Group and class of each row:
[-0.61, -2.97, +1.62, -0.08, -1.51, -1.27, -1.54, -0.14, +0.82, -0.16, -0.88, +0.88, -0.13, -3.18, -1.12, +1.96, -0.66, -0.05, +0.10, -2.57, -1.92, -0.62, -0.75, -0.42, +3.14, -0.21, +0.08, -2.10, -0.76, +0.72, +0.84, +0.17, +0.22, -0.26, -0.56, +0.46, +0.01, -0.81, -0.55, -0.87, +0.40, -0.34, +0.28, +0.20, -0.10, -0.16, -0.72, +0.29, -1.94, -1.36, -3.92, -0.58, -0.53, -0.31, -0.79, -1.34, +1.05, +0.62, +0.09, +0.89, -0.72, +0.51, +0.77, -0.16, +0.59, +0.14, -1.14, -1.95, -3.07, +0.67, +3.03, +0.58, -0.02, -0.59, +0.15, -0.15, +1.37, +1.85, +0.54, +2.24]
K > P
[+1.22, -0.70, +0.06, +0.45, +0.21, -2.52, -1.19, -0.42, -0.13, -0.52, +0.68, +0.16, +0.30, -1.93, -0.18, +0.66, +0.09, -0.04, -0.09, +0.10, +1.26, -1.31, +1.90, +2.27, +0.27, +0.90, -0.61, -0.22, -1.49, -0.31, +3.64, +0.11, +0.06, -0.44, -0.56, +1.50, +0.72, -1.36, -0.40, +0.45, +0.72, -0.41, +0.16, -2.40, +0.34, +0.56, -2.40, +1.05, -4.06, +1.41, +0.93, -1.42, -0.23, +0.14, +0.16, -1.97, +2.25, +0.60, -1.07, -2.02, +0.17, -0.21, -0.52, +0.58, -1.27, +0.02, +0.16, -1.40, -1.65, +0.02, -0.76, +0.98, +0.76, +1.39, -0.16, +1.21, -0.23, +1.35, -0.16, -0.17]
R > Y
[-0.46, -1.46, +1.13, -0.36, -2.01, -1.72, -1.80, +0.36, +0.55, +0.08, +0.08, +0.70, +0.04, -2.01, -0.07, +1.06, -0.37, -0.21, +0.16, -3.60, -1.25, -0.30, +0.32, -0.52, +2.23, +0.07, -0.38, -1.67, -0.91, -0.38, -0.53, +0.05, +0.22, +1.82, -0.31, -0.25, -0.12, +0.13, -0.80, -0.64, +0.27, -0.09, -0.18, -0.15, +0.24, +0.55, +0.48, -0.15, +1.00, -0.81, -2.63, -1.49, +0.18, -0.59, -1.08, +0.06, +1.92, +0.80, -0.02, +0.66, -0.72, +1.11, +0.63, -1.14, +0.21, +0.18, -0.25, -0.65, +0.56, +0.44, +3.54, -0.45, -0.66, +0.12, +0.06, -0.24, +1.75, +1.06, +0.44, +1.48]
K > P
[+0.20, -2.04, +1.34, +0.47, -1.27, +0.72, -0.92, +0.33, -0.46, +0.18, -0.22, +0.05, +1.23, -3.12, +0.16, +1.43, -0.03, +0.66, +0.15, -2.31, +0.72, +0.16, -1.97, -0.37, -0.51, -1.69, -0.21, -1.21, +1.77, +0.41, -0.97, -0.76, +0.39, +1.53, -0.75, -0.37, -1.13, +0.95, -3.70, +0.64, -1.46, -0.03, -0.03, +0.60, +0.10, -1.31, -0.73, +1.06, +3.05, +0.62, -2.86, -0.31, +0.26, -0.10, -0.80, +1.92, +3.50, -0.72, -1.77, +1.19, -0.63, +0.30, -1.12, +0.38, -0.88, +1.92, +0.79, +0.07, -1.38, +0.96, +2.41, -1.07, -2.05, +2.00, +0.12, +0.44, +0.60, -0.25, -0.38, -0.05]
K > D
[+0.52, -1.20, -0.21, +0.50, -0.98, -1.29, -1.47, +0.17, -1.68, -0.21, +0.31, +0.04, -0.08, +1.25, +1.19, -0.20, +0.42, +0.63, +0.26, -0.22, +1.66, -1.27, +2.83, +0.90, +1.62, +2.39, -0.50, +1.12, -0.11, -1.34, -0.03, +0.71, -1.34, -1.28, +2.25, +0.44, +1.44, -1.42, -0.90, +2.55, -0.79, +0.08, -0.24, -0.18, +0.75, +0.50, -1.38, -0.35, -1.02, +1.34, +0.67, -3.49, -0.89, +0.94, -0.16, +0.37, +2.77, +0.47, -1.33, -1.63, -0.34, -0.26, -0.82, -0.18, -1.80, +0.31, +0.63, -0.59, -2.95, +0.10, +0.46, +0.14, -0.11, +2.86, +0.05, +0.62, +0.96, +0.96, +0.58, +0.28]
R > Y
[-0.06, -1.75, +0.48, -0.61, -0.63, -2.35, -1.26, +0.03, -0.56, -0.08, -0.82, +0.82, -0.23, -1.90, +0.56, +0.46, -0.21, -0.08, +0.11, -3.24, -0.57, -0.80, +1.26, -0.33, +2.10, +1.69, -0.29, -2.36, -2.03, -0.49, -0.24, +0.11, -0.06, +2.87, -0.05, +0.34, +0.84, -0.90, -1.11, -0.60, +0.90, +0.03, -0.08, -0.68, +0.54, +0.60, -0.25, -0.15, +0.42, -0.21, -1.83, -2.11, -0.12, -0.31, -0.61, -0.42, +2.57, +0.34, -0.35, +0.45, -1.11, +1.05, -0.18, -1.38, -0.68, +0.94, -0.31, -1.16, -0.27, -0.13, +1.99, -0.07, -0.63, +1.14, -0.09, -0.19, +1.15, +1.92, +0.28, +1.88]
K > P
[+0.12, -1.91, +1.62, +0.38, -1.19, -1.96, -1.46, +0.51, -1.31, -0.49, -0.85, +0.45, -0.36, -1.04, +0.11, +1.47, -0.40, +0.31, +0.03, -0.27, -1.50, -1.19, +2.19, +0.55, +3.50, +1.61, -0.23, -1.05, -0.94, -0.19, +2.45, +0.50, -0.65, -3.12, +0.68, +1.26, +1.24, -2.56, -0.80, +1.04, -0.58, -0.43, +0.60, -0.04, +0.45, -0.13, -2.31, +0.58, -4.60, -0.06, -2.64, -1.23, -0.95, +0.44, -0.05, -3.21, +2.59, +0.62, +0.28, +0.13, -0.84, -0.37, +0.13, -0.04, -0.56, -0.38, -1.40, -1.40, -6.09, +0.84, +0.96, +0.48, -0.09, +0.03, +0.00, +0.41, +1.24, +1.95, +0.92, +1.65]
R > Y
[+0.69, -0.75, -0.13, +0.43, -0.57, -2.58, -1.26, -0.44, -0.13, -0.82, +1.95, -0.20, +0.36, -0.27, +0.68, -0.75, +0.49, -0.12, +0.12, +0.64, +1.84, -1.46, +1.79, +1.79, +0.49, +0.73, -1.16, +0.33, -0.48, -1.46, +1.74, +0.93, +0.08, -1.37, -0.03, +0.99, +1.20, -1.54, +0.23, +2.42, -0.13, -0.44, -0.08, -2.50, +0.24, +0.23, -1.15, +0.05, -3.62, +1.58, +0.83, -4.07, -0.80, +1.09, +0.40, -1.51, +3.97, -0.03, -0.34, -1.23, +0.20, +0.00, +0.09, +0.35, -1.07, -0.12, +1.77, -2.34, -0.58, +0.74, -0.48, +0.54, +0.24, +0.90, -0.20, +0.37, +0.43, +0.90, +0.69, +0.33]
R > Y
[+0.46, -2.21, +1.15, +1.59, -1.04, -0.28, -0.92, +0.07, +1.60, -0.65, +0.34, +0.39, +0.74, -4.34, -0.34, +0.25, -0.30, +0.52, -0.04, -0.76, +1.52, -0.39, -1.31, +0.48, +0.79, -1.61, -0.54, -1.94, +1.04, -0.10, -0.55, +0.94, +0.95, -3.17, -0.29, +0.35, +0.52, -0.27, -1.19, +1.37, -1.01, -0.35, +0.06, -1.47, +0.00, -0.71, -1.92, +0.65, -2.44, +0.97, -1.30, -2.02, -0.89, +0.37, -0.64, -0.45, +2.85, +0.07, +0.44, +1.37, -0.99, +0.50, +0.55, +0.53, -0.14, +0.44, +2.19, -3.64, -3.39, +1.60, +0.47, -0.01, -0.81, +0.22, +0.29, -0.32, -0.03, +0.85, +0.65, +0.15]
R > A
[-0.47, -1.81, +0.85, +0.16, -1.29, -0.23, -1.42, +0.32, +0.49, +0.17, +0.41, +0.55, +0.31, -1.93, +0.24, +1.13, -0.03, -0.02, +0.04, -2.76, +0.55, -0.25, -0.86, -0.25, +1.00, -1.13, -0.19, -0.49, +0.49, -0.77, -1.61, -0.13, -0.10, +2.26, -0.44, -0.03, -0.53, +0.60, -1.03, +0.19, +0.15, +0.09, -0.06, +0.30, -0.28, -0.30, +0.20, -0.07, +1.94, -0.40, -2.11, -1.45, +0.02, -0.29, -0.85, +0.66, +1.90, +0.65, +0.09, +0.47, -0.44, +0.88, -0.20, +0.06, -0.54, +0.51, -0.04, -0.13, +1.28, +0.38, +3.42, -0.02, -0.46, +1.32, +0.19, +0.27, +1.05, +1.00, +0.16, +1.07]
K > D
[-0.51, -1.79, +0.80, +0.31, -0.96, +0.10, -0.69, -0.38, +0.49, -0.32, -0.43, +0.25, +0.02, -1.98, +0.11, +0.66, -0.23, +0.39, +0.09, -2.59, +0.82, -0.13, -1.08, -1.02, +0.92, -0.41, -0.28, -1.17, +0.18, +0.09, -1.45, +0.09, -0.16, +1.67, -0.99, -0.40, -0.37, +0.86, -1.01, -0.40, -1.00, +0.07, -0.17, +0.58, +0.16, -0.18, -0.28, +0.26, +1.73, -0.02, -2.25, -1.32, -0.02, +0.11, -0.97, +1.22, +0.56, -0.11, -0.57, +0.61, -0.87, +0.73, +0.21, -0.35, -0.42, +0.65, +0.24, -1.23, -0.54, +0.39, +2.53, -0.14, -0.90, +1.39, +0.34, -0.02, +0.98, +1.41, +0.12, +0.87]
K > X
[+0.77, -0.68, +0.92, +0.88, -0.75, +0.02, -0.76, +0.25, -1.06, -0.27, -0.81, -0.04, +0.00, -0.81, +0.09, +0.93, -0.17, +0.61, +0.01, +0.80, +0.02, -0.38, +0.81, +0.21, +1.06, +0.35, -0.20, -0.33, +0.64, -0.26, +1.14, +0.54, -0.47, -3.38, +0.50, +0.62, +0.50, -1.17, -1.83, +1.26, -1.93, -0.18, +0.63, -0.15, +0.43, -0.77, -1.93, +0.77, -2.49, +0.92, -0.86, -0.45, -0.70, +0.53, -0.14, -1.32, +1.80, -0.05, +0.04, +0.50, -0.60, -0.61, -0.50, +0.32, -0.77, +0.05, -0.25, -0.29, -5.03, +0.41, -0.37, +0.14, -0.69, +0.42, +0.04, +0.39, +0.19, +0.62, +0.29, +0.50]
R > A
[+0.46, -1.62, +0.20, +0.59, -0.81, -1.35, -0.76, +0.14, -0.01, -0.60, +1.02, +0.22, +1.07, -1.38, +0.35, -0.40, -0.07, +0.38, +0.29, +0.32, +1.04, -0.83, -0.02, +1.26, +0.20, +0.49, -0.46, -0.72, +0.16, +0.21, +0.90, +0.14, +0.26, -2.04, +0.43, +0.48, +0.99, -1.39, -0.73, +2.07, -0.31, -0.19, +0.13, -0.96, +0.17, +0.03, -1.66, +0.20, -2.42, +0.96, -0.48, -2.42, -0.97, +0.68, +0.19, -0.28, +3.72, -0.62, -1.36, +0.20, -0.32, -0.16, -0.23, +0.23, -0.41, +0.63, +2.03, -3.00, -3.21, +1.17, -0.60, -0.31, -0.37, +0.42, -0.28, -0.44, +0.04, -0.25, +0.91, -0.55]
R > A
[+0.28, -0.89, -0.13, +0.61, -0.46, -1.53, -0.73, -0.02, -0.60, -0.64, -0.26, +0.31, -0.11, -0.34, +0.97, -0.41, +0.00, +0.28, +0.03, -0.53, +1.41, -1.05, +1.91, +0.12, +1.66, +2.28, -0.30, -0.83, -1.48, -0.35, +0.20, +0.67, -0.42, -1.97, +1.01, +0.84, +1.64, -1.42, -0.10, +1.15, -0.59, -0.20, +0.19, -0.42, +0.76, +0.89, -1.85, +0.06, -2.59, +0.71, +0.20, -2.66, -1.03, +0.40, -0.15, -0.44, +0.98, +0.38, -0.87, -0.37, -0.88, +0.09, -0.21, -0.77, -1.02, +0.24, +0.68, -2.27, -3.63, +0.31, -0.50, +0.18, -0.06, +1.13, -0.04, -0.01, +0.34, +1.26, +0.46, +0.54]
R > Y
[+0.68, -0.08, -0.03, +0.32, -0.10, -0.81, -0.42, +0.27, -0.76, -0.06, +0.17, +0.10, +0.19, -0.50, +0.18, +0.03, +0.04, +0.18, +0.02, +0.46, -0.41, -0.22, +0.53, +0.72, -0.06, -0.01, -0.18, -0.66, -0.08, -0.92, +0.42, +0.32, +0.35, -0.65, +0.40, +0.53, +0.63, -1.20, -0.66, +0.93, +0.06, -0.17, +0.27, -1.70, +0.17, -0.29, -0.24, -0.01, -1.50, +0.52, +0.22, -0.72, -0.43, +0.15, +0.49, -1.51, +2.84, -0.19, +0.90, +0.89, -0.37, +0.11, -0.29, +0.21, -0.26, +0.06, +0.67, -0.15, -0.69, +0.43, -0.88, +0.09, -0.39, -0.18, -0.11, -0.26, +0.02, +0.42, +0.50, +0.45]
R > A
[-0.10, -0.57, -0.23, +0.76, -0.40, -0.69, -0.79, +0.13, +0.74, -0.59, +1.84, +0.02, +0.55, -0.35, +0.70, -0.33, +0.32, -0.03, -0.07, +0.26, +2.07, -0.73, -0.45, +1.11, -0.40, -0.84, -0.60, +0.50, +0.40, -1.68, -0.22, +0.57, +0.14, +0.00, -0.78, +0.47, +0.55, -0.33, +0.60, +2.02, +0.35, -0.09, -0.21, -1.43, -0.15, -0.15, -0.32, -0.23, -1.29, +0.72, +0.81, -3.17, -0.66, +0.73, +0.16, -0.58, +2.78, -0.01, +0.36, -0.13, +0.19, +0.55, +0.20, +0.83, -0.67, +0.11, +1.64, -1.47, +1.59, +0.40, +0.30, +0.71, +0.25, +0.54, -0.08, +0.19, -0.13, +0.58, +0.36, +0.27]
R > Y
[+1.09, -0.12, -0.11, +1.18, +0.27, -0.53, -0.59, -0.16, -1.48, -0.13, -0.84, +0.05, -0.20, -1.39, +0.55, +0.13, -0.11, +0.56, -0.16, +0.70, +0.88, -0.24, +1.00, +0.83, +0.11, +0.90, -0.27, -1.30, -0.60, -1.03, +0.36, +0.59, -0.22, -1.65, +0.62, +1.10, +1.19, -1.39, -1.35, +1.05, -0.91, -0.14, +0.26, -1.76, +0.27, -0.46, -1.69, +0.51, -2.61, +1.35, +0.62, -0.82, -0.83, +0.30, +0.27, -1.88, +2.57, +0.00, +0.81, +0.79, -0.88, +0.08, -0.72, +0.03, -1.44, +0.12, +0.50, -0.70, -2.64, +0.22, -1.95, +0.33, -0.61, +0.89, +0.08, +0.12, -0.59, +1.53, +0.30, +0.59]
R > Y
